Below is a small trained network, with its code and all its weights. Each question gives an input and a target symbol and asks what happens when units are switched off, that is, made to give their printed mean instead of their output.

import numpy as np


def w(rows, s, z=0):
    codes = np.array(rows[::2]) - 128.0
    scale = np.full(codes.shape[1], s)
    scale[-1] = z or s
    return codes * scale


def norm(h):
    return h / np.sqrt((h * h).mean(-1, keepdims=True) + 1e-5)


def f(y):
    return np.maximum(y, 0)


def softmax(a):
    e = np.exp(a - a.max(-1, keepdims=True))
    return e / e.sum(-1, keepdims=True)


def log_softmax(a):
    a = a - a.max(-1, keepdims=True)
    return a - np.log(np.exp(a).sum(-1, keepdims=True))


def net(x, mask):
    ids = ['αγδεζηθμξστφψω'.index(c) for c in x.split()]
    T = len(ids)
    res = E[ids] + P[:T]
    u = 0
    for l in range(2):
        r = norm(res)
        for j in range(3):
            rows = slice(4 * j, 4 * j + 4)
            q, k, v = (r @ M[l][rows].T for M in (Q, K, V))
            z = softmax(np.where(np.tri(T) > 0, q @ k.T / 4**0.5, -1e9)) @ v
            o = O[l][rows]
            res = res + np.where(mask[u + j], z, o[:, -1]) @ o[:, :-1]
        u += 3
        y = f(norm(res) @ A[l][:, :-1].T + A[l][:, -1])
        res = res + np.where(mask[u : u + 4], y, B[l][:, -1]) @ B[l][:, :-1]
        u += 4
    return log_softmax(norm(res)[-1] @ U[:, :-1].T + U[:, -1])


Q, K, V, O, A, B = {}, {}, {}, {}, {}, {}
E = w([
[90,153,122,159],'α',
[13,1,81,79],'γ',
[139,136,149,176],'δ',
[111,138,177,180],'ε',
[194,80,91,133],'ζ',
[133,175,117,116],'η',
[107,148,141,151],'θ',
[97,148,139,149],'μ',
[200,40,164,93],'ξ',
[123,198,115,95],'σ',
[141,80,82,216],'τ',
[104,144,93,120],'φ',
[182,83,99,186],'ψ',
[86,214,91,64],'ω',
],0.021)
P = w([
[93,167,133,200],'0',
[119,150,116,181],'1',
[155,163,128,78],'2',
[157,152,98,41],'3',
[168,157,181,2],'4',
[45,238,94,87],'5',
],0.0024)
Q[0] = w([
[122,131,157,112],'0.h1',
[200,182,136,110],'0.h1',
[133,154,98,149],'0.h1',
[97,88,116,126],'0.h1',
[129,127,176,107],'0.h2',
[77,132,177,150],'0.h2',
[73,165,98,3],'0.h2',
[177,99,107,134],'0.h2',
[147,187,131,129],'0.h3',
[93,107,110,179],'0.h3',
[136,167,47,131],'0.h3',
[87,155,98,164],'0.h3',
],0.015)
K[0] = w([
[97,110,122,103],'0.h1',
[51,60,154,78],'0.h1',
[106,120,58,116],'0.h1',
[176,128,195,106],'0.h1',
[66,44,152,158],'0.h2',
[84,118,255,205],'0.h2',
[50,98,71,13],'0.h2',
[141,83,64,155],'0.h2',
[185,120,174,184],'0.h3',
[119,121,177,79],'0.h3',
[127,129,204,152],'0.h3',
[145,163,138,88],'0.h3',
],0.011)
V[0] = w([
[145,160,209,156],'0.h1',
[110,90,218,142],'0.h1',
[25,36,101,165],'0.h1',
[254,57,108,128],'0.h1',
[53,196,83,57],'0.h2',
[99,142,106,228],'0.h2',
[218,122,121,160],'0.h2',
[149,193,60,142],'0.h2',
[105,139,58,91],'0.h3',
[140,56,63,168],'0.h3',
[141,130,227,107],'0.h3',
[103,171,6,66],'0.h3',
],0.0098)
O[0] = w([
[189,134,91,173,135],'0.h1',
[136,31,125,122,104],'0.h1',
[136,37,145,2,174],'0.h1',
[138,152,86,95,2],'0.h1',
[68,135,157,168,177],'0.h2',
[140,173,137,52,243],'0.h2',
[119,147,177,124,78],'0.h2',
[206,170,181,169,169],'0.h2',
[245,203,126,44,130],'0.h3',
[102,189,124,26,112],'0.h3',
[119,15,193,148,99],'0.h3',
[156,162,58,109,134],'0.h3',
],0.0073,0.0045)
A[0] = w([
[84,140,185,106,254],'0.n1',
[3,136,103,184,98],'0.n2',
[201,122,178,106,82],'0.n3',
[194,110,170,121,22],'0.n4',
],0.0067,0.0033)
B[0] = w([
[42,181,155,254,255],'0.n1',
[151,97,115,169,219],'0.n2',
[55,124,155,77,158],'0.n3',
[91,90,105,144,142],'0.n4',
],0.0094,0.0046)
Q[1] = w([
[97,110,166,134],'1.h1',
[1,188,110,149],'1.h1',
[169,98,73,77],'1.h1',
[167,110,199,71],'1.h1',
[169,77,119,144],'1.h2',
[89,89,143,96],'1.h2',
[193,220,247,98],'1.h2',
[92,189,135,127],'1.h2',
[173,79,141,67],'1.h3',
[116,79,42,103],'1.h3',
[164,65,130,126],'1.h3',
[51,177,121,111],'1.h3',
],0.0095)
K[1] = w([
[194,6,254,73],'1.h1',
[159,242,185,163],'1.h1',
[173,120,11,210],'1.h1',
[190,135,13,128],'1.h1',
[36,120,183,145],'1.h2',
[187,131,159,45],'1.h2',
[175,126,135,98],'1.h2',
[198,95,206,117],'1.h2',
[180,112,191,41],'1.h3',
[76,101,138,73],'1.h3',
[89,98,231,89],'1.h3',
[146,97,35,154],'1.h3',
],0.0088)
V[1] = w([
[147,148,143,245],'1.h1',
[159,104,139,97],'1.h1',
[112,146,90,191],'1.h1',
[49,200,77,174],'1.h1',
[211,183,197,66],'1.h2',
[184,150,125,126],'1.h2',
[44,76,125,154],'1.h2',
[145,203,33,195],'1.h2',
[37,173,155,134],'1.h3',
[168,128,219,98],'1.h3',
[87,110,31,94],'1.h3',
[93,134,66,154],'1.h3',
],0.011)
O[1] = w([
[120,161,65,102,248],'1.h1',
[99,143,150,150,63],'1.h1',
[150,95,124,61,196],'1.h1',
[170,104,112,96,253],'1.h1',
[92,149,96,206,57],'1.h2',
[86,92,103,167,93],'1.h2',
[129,122,139,105,191],'1.h2',
[119,81,188,104,157],'1.h2',
[204,105,155,131,240],'1.h3',
[156,142,2,187,85],'1.h3',
[142,102,136,58,106],'1.h3',
[120,146,227,110,172],'1.h3',
],0.0086,0.0046)
A[1] = w([
[75,185,138,78,122],'1.n1',
[54,3,20,137,226],'1.n2',
[56,74,45,124,3],'1.n3',
[82,122,141,238,87],'1.n4',
],0.0062,0.0049)
B[1] = w([
[53,57,138,2,184],'1.n1',
[167,138,57,135,254],'1.n2',
[93,113,252,142,139],'1.n3',
[59,121,150,80,209],'1.n4',
],0.0077,0.0035)
U = w([
[76,53,105,39,143],'α',
[84,148,72,127,180],'γ',
[137,62,155,162,176],'δ',
[178,154,140,147,128],'ε',
[121,100,110,184,134],'ζ',
[95,100,110,161,254],'η',
[169,186,129,152,43],'θ',
[161,51,191,133,115],'μ',
[104,5,111,169,75],'ξ',
[149,129,164,96,161],'σ',
[95,166,84,86,162],'τ',
[135,188,148,71,4],'φ',
[127,109,168,55,34],'ψ',
[162,134,149,108,36],'ω',
],0.018,0.0043)

Each question gives the input, a string of symbols that net reads in full, and the target symbol t.
The units are the heads (4 rows each of Q, K, V and O) and the neurons (one row each of A and B). Each row of codes is followed by its name. A weight is (code - 128) times the scale printed after its matrix; where a second scale follows, it is the last column's (O, A, B and U).
mask holds one flag per unit, layer by layer, with each layer's heads first. A switched-off unit (its flag False) gives its mean, the last column of its rows in O or B, instead of its output. The means were averaged over made-up inputs and are rounded, as every weight is.
A unit's drop is (log p(t) with every unit on - log p(t) with that unit switched off) / (log p(t) with every unit on - log p(t) with every unit switched off).
The circuit of an input: a set's keep is (log p(t) with only the set's units on - log p(t) with every unit switched off) / (log p(t) with every unit on - log p(t) with every unit switched off). Starting from the 12 units with the biggest drops (on a tie, the unit counted first), units are removed one at a time, each time the one whose removal leaves the highest keep (on an exact tie, the one counted first), for as long as the keep stays at least 0.8.
circuit, biggest first: the units of the circuit, biggest drop first
k most important neurons: the k neurons with the biggest drops, biggest first
k most important neurons of layer l: the k neurons of layer l with the biggest drops, biggest first
drop of u: that unit's drop, to one decimal
input σ δ ψ θ, target γ: circuit, biggest first	(0.h2, 1.h1, 1.h2)
input ψ μ γ τ θ, target α: circuit, biggest first	(0.h1)
input θ η ψ δ, target γ: 2 most important neurons	(0.n1, 0.n3)
input μ μ η, target ε: circuit, biggest first	(1.h3, 0.h1)
input ξ μ σ, target θ: circuit, biggest first	(1.h3, 0.h2)
input γ σ μ μ α, target μ: circuit, biggest first	(1.h2, 0.h3)
input γ γ α ξ ξ, target α: circuit, biggest first	(1.h3, 0.h2)
input ψ η τ σ ξ, target τ: circuit, biggest first	(1.h3, 0.h3)
input φ τ ψ τ ζ, target α: 3 most important neurons	(1.n1, 0.n3, 1.n2)
input σ θ φ ψ γ ω, target α: circuit, biggest first	(1.n1, 1.h2)
input ξ τ ε, target α: circuit, biggest first	(0.h2, 0.h1)
input α ψ ζ, target γ: circuit, biggest first	(1.h3, 0.h2, 1.h1, 0.n3)
input α μ α ζ τ μ, target α: 2 most important neurons	(1.n1, 0.n4)
input σ τ ω τ α, target α: circuit, biggest first	(1.n1)
input θ ω ξ, target ξ: 2 most important neurons of layer 0	(0.n3, 0.n2)
input σ ε ε, target ξ: 2 most important neurons	(0.n1, 1.n4)
input μ μ τ, target μ: 2 most important neurons	(0.n1, 0.n2)
input α ε ζ, target ξ: 2 most important neurons	(0.n3, 0.n4)
input ψ ξ ε, target η: drop of 0.h2	0.2
input ξ ε δ α, target η: drop of 1.h1	0.3
input μ σ φ, target ε: drop of 1.h2	0.1
input θ γ σ σ, target α: most important neuron of layer 1	(1.n1)
